Below is a small trained network, with its code and all its weights. Each question gives an input and a target symbol and asks what happens when units are switched off, that is, made to give their printed mean instead of their output.

import numpy as np


def w(rows, s, z=0):
    codes = np.array(rows[::2]) - 128.0
    scale = np.full(codes.shape[1], s)
    scale[-1] = z or s
    return codes * scale


def f(y):
    return np.maximum(y, 0)


def softmax(a):
    e = np.exp(a - a.max(-1, keepdims=True))
    return e / e.sum(-1, keepdims=True)


def log_softmax(a):
    a = a - a.max(-1, keepdims=True)
    return a - np.log(np.exp(a).sum(-1, keepdims=True))


def net(x, mask):
    ids = ['αζμστφψ'.index(c) for c in x.split()]
    T = len(ids)
    res = E[ids] + P[:T]
    u = 0
    for l in range(2):
        r = res
        for j in range(2):
            rows = slice(2 * j, 2 * j + 2)
            q, k, v = (r @ M[l][rows].T for M in (Q, K, V))
            z = softmax(np.where(np.tri(T) > 0, q @ k.T / 2**0.5, -1e9)) @ v
            o = O[l][rows]
            res = res + np.where(mask[u + j], z, o[:, -1]) @ o[:, :-1]
        u += 2
        y = f(res @ A[l][:, :-1].T + A[l][:, -1])
        res = res + np.where(mask[u : u + 4], y, B[l][:, -1]) @ B[l][:, :-1]
        u += 4
    return log_softmax(res[-1] @ U[:, :-1].T + U[:, -1])


Q, K, V, O, A, B = {}, {}, {}, {}, {}, {}
E = w([
[166,115,103,192,164],'α',
[113,65,100,125,126],'ζ',
[133,70,165,239,114],'μ',
[252,98,191,80,189],'σ',
[164,184,154,151,81],'τ',
[117,91,175,94,43],'φ',
[152,173,99,63,126],'ψ',
],0.015)
P = w([
[199,51,68,145,65],'0',
[131,116,149,135,102],'1',
[93,131,115,96,154],'2',
[63,167,221,107,115],'3',
[161,105,127,121,123],'4',
[91,133,105,59,174],'5',
[64,172,234,130,118],'6',
[177,88,114,121,119],'7',
[87,119,106,47,177],'8',
[63,169,244,140,129],'9',
[198,76,115,102,122],'10',
[88,125,109,47,185],'11',
[66,170,251,135,143],'12',
[198,66,128,95,131],'13',
],0.012)
Q[0] = w([
[17,193,204,143,118],'L0H0',
[1,219,139,126,164],'L0H0',
[239,69,171,150,140],'L0H1',
[102,173,79,146,129],'L0H1',
],0.0086)
K[0] = w([
[108,136,81,173,65],'L0H0',
[2,163,100,153,86],'L0H0',
[193,99,185,112,209],'L0H1',
[75,173,104,229,110],'L0H1',
],0.0087)
V[0] = w([
[114,139,234,93,137],'L0H0',
[72,153,82,134,2],'L0H0',
[80,97,90,97,105],'L0H1',
[240,84,140,83,110],'L0H1',
],0.0095)
O[0] = w([
[69,183,157,125,1,152],'L0H0',
[227,104,175,112,151,52],'L0H0',
[176,110,148,15,126,91],'L0H1',
[103,151,78,100,52,254],'L0H1',
],0.0078,0.01)
A[0] = w([
[191,137,4,57,216,172],'L0N0',
[128,177,146,124,67,3],'L0N1',
[65,224,195,13,111,15],'L0N2',
[254,214,37,120,143,146],'L0N3',
],0.0076,0.0012)
B[0] = w([
[131,162,115,51,250,178],'L0N0',
[56,89,2,144,121,224],'L0N1',
[133,84,146,230,142,255],'L0N2',
[231,255,55,102,150,170],'L0N3',
],0.0073,0.0057)
Q[1] = w([
[70,202,247,112,140],'L1H0',
[151,185,100,145,114],'L1H0',
[129,72,37,111,135],'L1H1',
[157,104,102,92,113],'L1H1',
],0.012)
K[1] = w([
[248,53,59,123,109],'L1H0',
[135,171,137,127,127],'L1H0',
[58,244,168,73,111],'L1H1',
[135,170,190,94,59],'L1H1',
],0.012)
V[1] = w([
[123,30,157,22,103],'L1H0',
[127,2,149,199,50],'L1H0',
[152,118,206,155,98],'L1H1',
[190,115,123,103,157],'L1H1',
],0.0099)
O[1] = w([
[110,39,102,19,74,38],'L1H0',
[2,106,228,225,91,161],'L1H0',
[145,165,209,110,141,3],'L1H1',
[149,71,181,208,151,147],'L1H1',
],0.0075,0.0066)
A[1] = w([
[171,223,162,128,147,253],'L1N0',
[28,110,104,111,200,85],'L1N1',
[115,12,145,255,111,97],'L1N2',
[46,214,115,119,126,1],'L1N3',
],0.007,0.0017)
B[1] = w([
[170,158,132,119,49,156],'L1N0',
[254,84,153,149,80,173],'L1N1',
[101,167,155,59,176,248],'L1N2',
[151,129,142,92,244,196],'L1N3',
],0.0093,0.016)
U = w([
[140,101,108,210,156,91],'α',
[103,38,103,114,128,155],'ζ',
[119,125,185,117,171,133],'μ',
[2,186,19,118,55,194],'σ',
[148,196,158,165,10,124],'τ',
[103,126,158,54,10,172],'φ',
[108,194,128,27,99,3],'ψ',
],0.0054,0.0033)

Each question gives the input, a string of symbols that net reads in full, and the target symbol t.
The units are the heads (2 rows each of Q, K, V and O) and the neurons (one row each of A and B). Each row of codes is followed by its name. A weight is (code - 128) times the scale printed after its matrix; where a second scale follows, it is the last column's (O, A, B and U).
mask holds one flag per unit, layer by layer, with each layer's heads first. A switched-off unit (its flag False) gives its mean, the last column of its rows in O or B, instead of its output. The means were averaged over made-up inputs and are rounded, as every weight is.
A unit's drop is (log p(t) with every unit on - log p(t) with that unit switched off) / (log p(t) with every unit on - log p(t) with every unit switched off).
The circuit of an input: a set's keep is (log p(t) with only the set's units on - log p(t) with every unit switched off) / (log p(t) with every unit on - log p(t) with every unit switched off). Starting from all 12 units, units are removed one at a time, each time the one whose removal leaves the highest keep (on an exact tie, the one counted first), for as long as the keep stays at least 0.8.
circuit, biggest first: the units of the circuit, biggest drop first
k most important neurons: the k neurons with the biggest drops, biggest first
k most important neurons of layer l: the k neurons of layer l with the biggest drops, biggest first
heads that matter: for each layer, one digit per head in row order, 1 if its drop is at least 0.15 and else 0, layers parted by /
input ζ ψ σ α μ α μ φ, target σ: heads that matter -> 10 / 00
input ψ ψ τ μ, target ψ: circuit, biggest first -> [L1H0 L0N0 L0H0]
input φ μ μ α ψ ψ μ ζ φ ζ μ σ σ, target φ: circuit, biggest first -> [L1H0 L0H0 L0H1]
input α σ φ ζ μ τ μ, target α: heads that matter -> 10 / 11
input μ σ τ μ σ τ μ τ ψ ζ μ τ μ, target μ: circuit, biggest first -> [L1H0 L1N2 L0H0]
input ψ ζ φ ζ μ α σ σ α μ φ ζ σ, target ψ: heads that matter -> 10 / 10
input φ α μ μ σ σ ζ, target φ: circuit, biggest first -> [L1H0 L0H0 L0H1 L0N1]
input α μ σ φ, target α: 2 most important neurons of layer 0 -> [L0N3 L0N2]
input φ ζ μ μ, target φ: heads that matter -> 00 / 10
input μ φ ψ σ φ μ τ μ σ σ φ φ α, target μ: circuit, biggest first -> [L1H0 L1N2 L0H0 L1H1]
input φ ζ ψ μ τ μ σ τ, target σ: circuit, biggest first -> [L0N1 L0H0]
input μ α σ, target σ: circuit, biggest first -> [L0H0]
input ψ α α τ μ ζ ψ σ μ φ α α τ, target ψ: circuit, biggest first -> [L1H0 L0H0 L0N0]
input α τ τ α σ, target σ: circuit, biggest first -> [L0H0 L0H1]
input φ σ α σ, target φ: circuit, biggest first -> [L1H0 L0H0]
input α ζ τ μ ζ σ σ α μ φ, target α: 4 most important neurons -> [L0N3 L0N0 L0N2 L1N2]
input α α ψ, target ψ: circuit, biggest first -> [L1H0 L0H0 L0N0]
input ζ τ φ τ α ψ α α τ ζ, target ζ: heads that matter -> 11 / 11
input ψ σ μ ζ φ ζ α, target ψ: 3 most important neurons -> [L0N3 L0N0 L0N2]
input α τ α μ σ σ φ α μ τ μ σ μ, target α: circuit, biggest first -> [L1H1 L1H0 L0H0 L0N3]
input τ τ τ σ μ τ α, target τ: heads that matter -> 10 / 10
input μ ζ μ μ, target μ: heads that matter -> 00 / 10
input α σ σ σ α α μ μ ψ φ μ μ ζ, target α: 2 most important neurons -> [L0N3 L0N0]
